Below is a small trained network, with its code and all its weights. Each question gives an input and a target symbol and asks what happens when units are switched off, that is, made to give their printed mean instead of their output.

import numpy as np


def w(rows, s, z=0):
    codes = np.array(rows[::2]) - 128.0
    scale = np.full(codes.shape[1], s)
    scale[-1] = z or s
    return codes * scale


def norm(h):
    return h / np.sqrt((h * h).mean(-1, keepdims=True) + 1e-5)


def softmax(a):
    e = np.exp(a - a.max(-1, keepdims=True))
    return e / e.sum(-1, keepdims=True)


def log_softmax(a):
    a = a - a.max(-1, keepdims=True)
    return a - np.log(np.exp(a).sum(-1, keepdims=True))


def net(x, mask):
    ids = ['ΘΛΣΨαεζημξτ'.index(c) for c in x.split()]
    T = len(ids)
    res = E[ids] + P[:T]
    u = 0
    for l in range(3):
        r = norm(res)
        for j in range(2):
            rows = slice(4 * j, 4 * j + 4)
            q, k, v = (r @ M[l][rows].T for M in (Q, K, V))
            z = softmax(np.where(np.tri(T) > 0, q @ k.T / 4**0.5, -1e9)) @ v
            o = O[l][rows]
            res = res + np.where(mask[u + j], z, o[:, -1]) @ o[:, :-1]
        u += 2
    return log_softmax(norm(res)[-1] @ U[:, :-1].T + U[:, -1])


Q, K, V, O = {}, {}, {}, {}
E = w([
[129,170,178,105,105,8,126,81,95,146,130,75],'Θ',
[149,171,123,75,182,96,196,116,117,32,160,133],'Λ',
[194,146,134,141,45,133,119,108,73,87,52,42],'Σ',
[209,202,87,196,198,196,182,31,126,161,83,133],'Ψ',
[135,127,68,92,160,191,193,176,112,154,80,78],'α',
[162,182,146,160,85,111,211,150,144,120,57,173],'ε',
[116,106,131,49,127,47,125,184,218,164,162,204],'ζ',
[119,182,92,154,74,144,189,60,107,182,147,125],'η',
[95,120,100,162,40,179,83,150,254,121,124,144],'μ',
[178,101,196,69,104,168,155,94,176,160,103,89],'ξ',
[111,144,144,64,118,148,88,108,82,113,134,157],'τ',
],0.026)
P = w([
[3,115,247,199,131,155,222,183,17,133,5,175],'0',
[51,179,209,163,121,116,206,109,64,121,10,137],'1',
[91,179,174,157,121,154,198,127,67,120,51,152],'2',
[107,181,144,123,103,112,176,120,110,111,61,131],'3',
[140,210,112,100,88,124,141,142,154,95,75,108],'4',
[171,159,104,96,90,128,152,150,131,118,121,136],'5',
[200,157,80,100,76,142,130,154,152,107,144,133],'6',
[230,119,72,104,68,160,132,147,148,120,171,147],'7',
[230,82,44,114,67,140,116,103,181,118,164,145],'8',
[246,61,26,102,77,141,126,73,206,106,168,138],'9',
[223,2,27,97,104,92,140,18,200,102,153,130],'10',
],0.0097)
Q[0] = w([
[89,213,124,56,85,148,123,114,154,148,96,149],'0.h0',
[76,106,163,146,164,137,120,138,96,111,100,156],'0.h0',
[203,80,117,109,124,108,178,122,150,106,69,120],'0.h0',
[100,65,145,104,65,170,181,63,135,127,137,159],'0.h0',
[75,162,108,232,133,56,149,177,104,87,138,157],'0.h1',
[140,49,182,193,234,162,94,91,105,95,185,119],'0.h1',
[90,95,118,171,168,115,133,174,133,222,88,59],'0.h1',
[204,162,75,75,64,60,218,80,252,140,86,109],'0.h1',
],0.02)
K[0] = w([
[155,156,107,46,61,190,136,86,136,126,159,156],'0.h0',
[22,136,171,132,159,102,160,125,119,143,80,120],'0.h0',
[160,87,64,110,81,96,174,102,164,166,119,159],'0.h0',
[116,35,110,115,134,133,95,32,152,110,125,133],'0.h0',
[105,191,164,148,144,117,152,137,136,120,116,99],'0.h1',
[11,87,163,182,155,97,71,81,116,154,161,122],'0.h1',
[85,147,162,138,152,114,144,155,156,173,110,64],'0.h1',
[253,46,69,164,149,84,170,118,192,96,112,78],'0.h1',
],0.018)
V[0] = w([
[173,130,162,248,219,47,114,205,133,113,141,111],'0.h0',
[120,107,54,184,107,84,113,104,95,165,224,120],'0.h0',
[120,87,116,140,137,141,176,128,171,130,199,1],'0.h0',
[104,198,172,161,74,133,247,162,161,142,55,176],'0.h0',
[115,94,146,108,217,161,45,67,120,120,234,41],'0.h1',
[34,174,182,157,114,119,170,123,131,66,188,164],'0.h1',
[35,191,188,142,98,146,139,110,118,234,157,135],'0.h1',
[44,125,31,92,119,140,170,110,104,131,166,97],'0.h1',
],0.015)
O[0] = w([
[117,101,99,81,155,91,193,59,169,96,112,10,3],'0.h0',
[127,175,49,132,113,80,99,62,122,163,135,118,71],'0.h0',
[145,95,68,170,103,160,154,133,92,174,232,98,85],'0.h0',
[201,213,181,130,83,160,213,144,167,129,154,159,212],'0.h0',
[115,161,194,74,151,212,58,32,80,186,145,88,27],'0.h1',
[55,155,95,153,157,108,131,126,89,47,178,139,87],'0.h1',
[121,149,133,165,215,101,66,187,112,160,175,68,103],'0.h1',
[91,142,73,84,134,163,137,166,105,160,66,72,121],'0.h1',
],0.011,0.023)
Q[1] = w([
[134,198,124,116,109,164,130,191,123,76,96,123],'1.h0',
[73,162,132,130,168,106,87,128,198,106,192,10],'1.h0',
[79,127,100,151,125,88,122,166,90,239,170,198],'1.h0',
[120,144,80,78,76,73,233,69,168,180,188,97],'1.h0',
[98,175,118,155,181,166,86,195,154,130,131,138],'1.h1',
[32,214,102,38,105,113,146,80,191,110,253,121],'1.h1',
[154,148,83,103,112,108,154,100,147,177,159,221],'1.h1',
[96,191,161,64,56,184,151,118,128,130,81,198],'1.h1',
],0.017)
K[1] = w([
[139,166,97,87,107,168,60,106,172,161,161,182],'1.h0',
[171,243,193,132,159,135,212,155,159,86,61,124],'1.h0',
[59,120,148,192,62,160,93,140,150,94,176,65],'1.h0',
[141,95,113,178,89,91,143,111,184,153,104,125],'1.h0',
[149,127,151,97,147,47,111,132,91,110,115,146],'1.h1',
[146,159,142,105,72,73,231,125,143,7,191,140],'1.h1',
[174,80,160,94,71,171,150,141,132,112,87,137],'1.h1',
[172,147,121,35,129,212,137,101,80,114,107,206],'1.h1',
],0.018)
V[1] = w([
[147,89,175,118,107,146,98,142,112,93,48,79],'1.h0',
[177,108,99,36,150,156,159,157,118,69,159,97],'1.h0',
[104,141,125,156,86,117,128,130,252,137,109,100],'1.h0',
[209,183,154,153,135,94,135,142,72,118,90,92],'1.h0',
[157,113,120,121,154,120,115,131,223,166,130,169],'1.h1',
[152,157,111,77,180,183,159,98,103,73,127,200],'1.h1',
[141,95,153,189,84,110,139,157,110,124,67,143],'1.h1',
[122,62,98,150,187,194,133,127,145,120,116,180],'1.h1',
],0.021)
O[1] = w([
[36,104,163,126,173,193,159,91,72,108,110,123,143],'1.h0',
[164,52,112,140,193,83,145,91,135,61,99,142,70],'1.h0',
[171,147,144,135,130,99,55,162,163,127,112,7,133],'1.h0',
[101,89,125,158,93,113,134,85,97,223,55,122,166],'1.h0',
[159,105,101,100,147,94,85,111,168,133,93,99,170],'1.h1',
[55,199,132,91,87,146,157,111,172,168,46,146,218],'1.h1',
[160,172,163,171,88,76,70,158,138,150,85,107,249],'1.h1',
[157,151,104,100,136,126,118,126,168,92,59,180,159],'1.h1',
],0.012,0.02)
Q[2] = w([
[118,68,203,174,143,141,185,89,77,93,152,85],'2.h0',
[97,130,118,146,200,170,83,182,112,128,200,170],'2.h0',
[112,128,104,144,51,78,145,99,135,161,170,133],'2.h0',
[87,115,190,214,107,206,95,172,137,147,120,179],'2.h0',
[118,149,218,97,97,157,35,180,146,252,95,131],'2.h1',
[49,223,97,132,212,103,82,161,102,98,159,155],'2.h1',
[117,105,103,61,51,150,158,187,104,117,54,141],'2.h1',
[123,124,37,158,173,96,197,230,23,79,242,63],'2.h1',
],0.021)
K[2] = w([
[167,198,151,102,190,102,181,162,80,134,50,100],'2.h0',
[138,192,204,179,118,106,137,134,40,80,132,100],'2.h0',
[131,145,69,185,95,169,133,101,146,128,120,124],'2.h0',
[162,87,182,92,145,201,42,126,44,121,103,164],'2.h0',
[185,70,162,73,169,231,70,100,90,134,56,148],'2.h1',
[60,145,153,163,249,164,119,127,192,133,120,179],'2.h1',
[143,131,75,66,104,157,159,201,133,75,130,170],'2.h1',
[62,91,164,210,153,18,174,253,142,135,122,132],'2.h1',
],0.019)
V[2] = w([
[168,150,152,115,193,147,186,201,132,187,154,122],'2.h0',
[80,114,227,101,117,74,120,126,183,145,205,142],'2.h0',
[215,137,153,43,141,79,171,71,70,136,147,151],'2.h0',
[149,115,167,225,150,220,137,58,167,97,145,106],'2.h0',
[99,100,136,63,187,135,168,187,170,223,167,94],'2.h1',
[150,109,217,67,130,150,109,67,161,128,200,143],'2.h1',
[100,152,176,77,116,97,60,186,46,99,92,150],'2.h1',
[111,30,126,91,6,119,155,165,170,115,143,117],'2.h1',
],0.027)
O[2] = w([
[246,107,135,118,196,187,114,60,84,137,167,122,188],'2.h0',
[128,52,131,141,57,173,137,11,185,88,139,136,167],'2.h0',
[180,95,150,248,171,117,163,80,146,200,50,161,27],'2.h0',
[171,78,139,78,25,87,126,251,72,119,105,103,16],'2.h0',
[101,144,180,47,135,51,204,198,225,155,78,102,40],'2.h1',
[172,178,222,213,133,153,170,199,144,58,122,109,37],'2.h1',
[10,47,167,162,138,156,56,165,94,86,77,149,251],'2.h1',
[183,62,208,56,178,147,207,88,72,64,101,83,189],'2.h1',
],0.014,0.018)
U = w([
[95,122,166,126,103,105,169,126,127,165,201,39,203],'Θ',
[59,195,158,58,116,203,168,140,125,120,132,195,162],'Λ',
[230,68,168,88,34,193,89,104,87,113,112,120,3],'Σ',
[197,234,114,123,75,134,88,120,178,221,136,153,43],'Ψ',
[137,133,130,3,104,114,138,177,151,220,25,90,96],'α',
[163,149,57,129,110,63,200,194,134,55,122,146,166],'ε',
[148,135,134,98,183,133,98,68,238,72,77,62,89],'ζ',
[163,173,93,83,230,164,145,177,60,145,193,81,216],'η',
[159,191,97,33,54,146,75,196,136,55,156,30,109],'μ',
[193,211,248,132,154,134,159,221,171,105,78,94,150],'ξ',
[85,130,130,136,119,115,64,185,103,130,60,111,182],'τ',
],0.0056,0.0032)

Each question gives the input, a string of symbols that net reads in full, and the target symbol t.
The units are the heads (4 rows each of Q, K, V and O). Each row of codes is followed by its name. A weight is (code - 128) times the scale printed after its matrix; where a second scale follows, it is the last column's (O and U).
mask holds one flag per head, layer by layer. A switched-off head (its flag False) gives its mean, the last column of its rows in O, instead of its output. The means were averaged over made-up inputs and are rounded, as every weight is.
A unit's drop is (log p(t) with every unit on - log p(t) with that unit switched off) / (log p(t) with every unit on - log p(t) with every unit switched off).
The circuit of an input: a set's keep is (log p(t) with only the set's units on - log p(t) with every unit switched off) / (log p(t) with every unit on - log p(t) with every unit switched off). Starting from all 6 units, units are removed one at a time, each time the one whose removal leaves the highest keep (on an exact tie, the one counted first), for as long as the keep stays at least 0.8.
units of the circuit, in order: the units of the circuit, biggest drop first
most important unit: the unit with the biggest drop
which heads matter: for each layer, one digit per head in row order, 1 if its drop is at least 0.15 and else 0, layers parted by /
input ε ξ η, target Σ: which heads matter	10 / 00 / 10
input τ Θ Λ τ Σ ζ, target Σ: which heads matter	01 / 01 / 01
input Σ Ψ ξ Ψ ζ η α, target Ψ: units of the circuit, in order	(0.h0)
input ξ ζ τ τ ξ μ, target ξ: units of the circuit, in order	(2.h1, 0.h1)
input μ ζ Σ μ, target μ: which heads matter	00 / 10 / 10
input Ψ ε η ξ ε ξ α Ψ μ Σ, target μ: which heads matter	10 / 10 / 10
input τ ζ η Λ Λ α Λ ξ η μ Θ, target ξ: which heads matter	01 / 00 / 01
input τ ζ η Ψ Θ, target Ψ: units of the circuit, in order	(2.h1, 0.h0)
input Ψ ξ Θ Θ, target Σ: units of the circuit, in order	(2.h0, 0.h0)
input ζ Ψ μ η η ζ, target Ψ: units of the circuit, in order	(0.h0, 2.h1)
input η ε Θ, target ε: which heads matter	01 / 00 / 00
input Λ τ Λ Ψ τ η ζ Ψ ε α ε, target ξ: which heads matter	11 / 00 / 10
input α μ η, target α: which heads matter	11 / 00 / 01
input η ζ ξ ε, target Σ: units of the circuit, in order	(2.h0, 0.h0, 2.h1, 0.h1)
input η Ψ μ, target Ψ: units of the circuit, in order	(2.h1)
input τ Σ μ Ψ ε η α Σ η Σ, target Ψ: which heads matter	10 / 10 / 10
input ζ Ψ Σ η, target Ψ: which heads matter	10 / 10 / 00
input ε Ψ ζ η Σ, target Ψ: which heads matter	10 / 10 / 00
input Ψ Σ ζ, target ζ: units of the circuit, in order	(0.h0, 2.h0)
input α ε τ Ψ α α, target α: most important unit	2.h1
input ξ τ ζ ε ζ Σ Ψ, target ζ: units of the circuit, in order	(0.h0, 1.h0)
input ζ α ξ Σ Σ, target Σ: units of the circuit, in order	(0.h0, 2.h0)
input μ μ ζ, target μ: units of the circuit, in order	(2.h0, 1.h0)
input τ Σ α, target α: which heads matter	01 / 00 / 01
input ζ ξ ε Θ ζ α, target ζ: units of the circuit, in order	(2.h0, 1.h0)
input α ζ η Ψ ζ, target Ψ: units of the circuit, in order	(2.h1, 0.h0)
input Ψ Ψ η τ η Θ ζ ε η μ, target ε: most important unit	0.h1
input Σ τ μ ξ Ψ ζ μ ζ ζ Ψ η, target Ψ: which heads matter	11 / 00 / 00
input τ Ψ τ ζ τ τ Ψ η α Σ ζ, target ζ: which heads matter	11 / 10 / 10
input ξ α Σ ζ, target Σ: units of the circuit, in order	(2.h1, 0.h1)
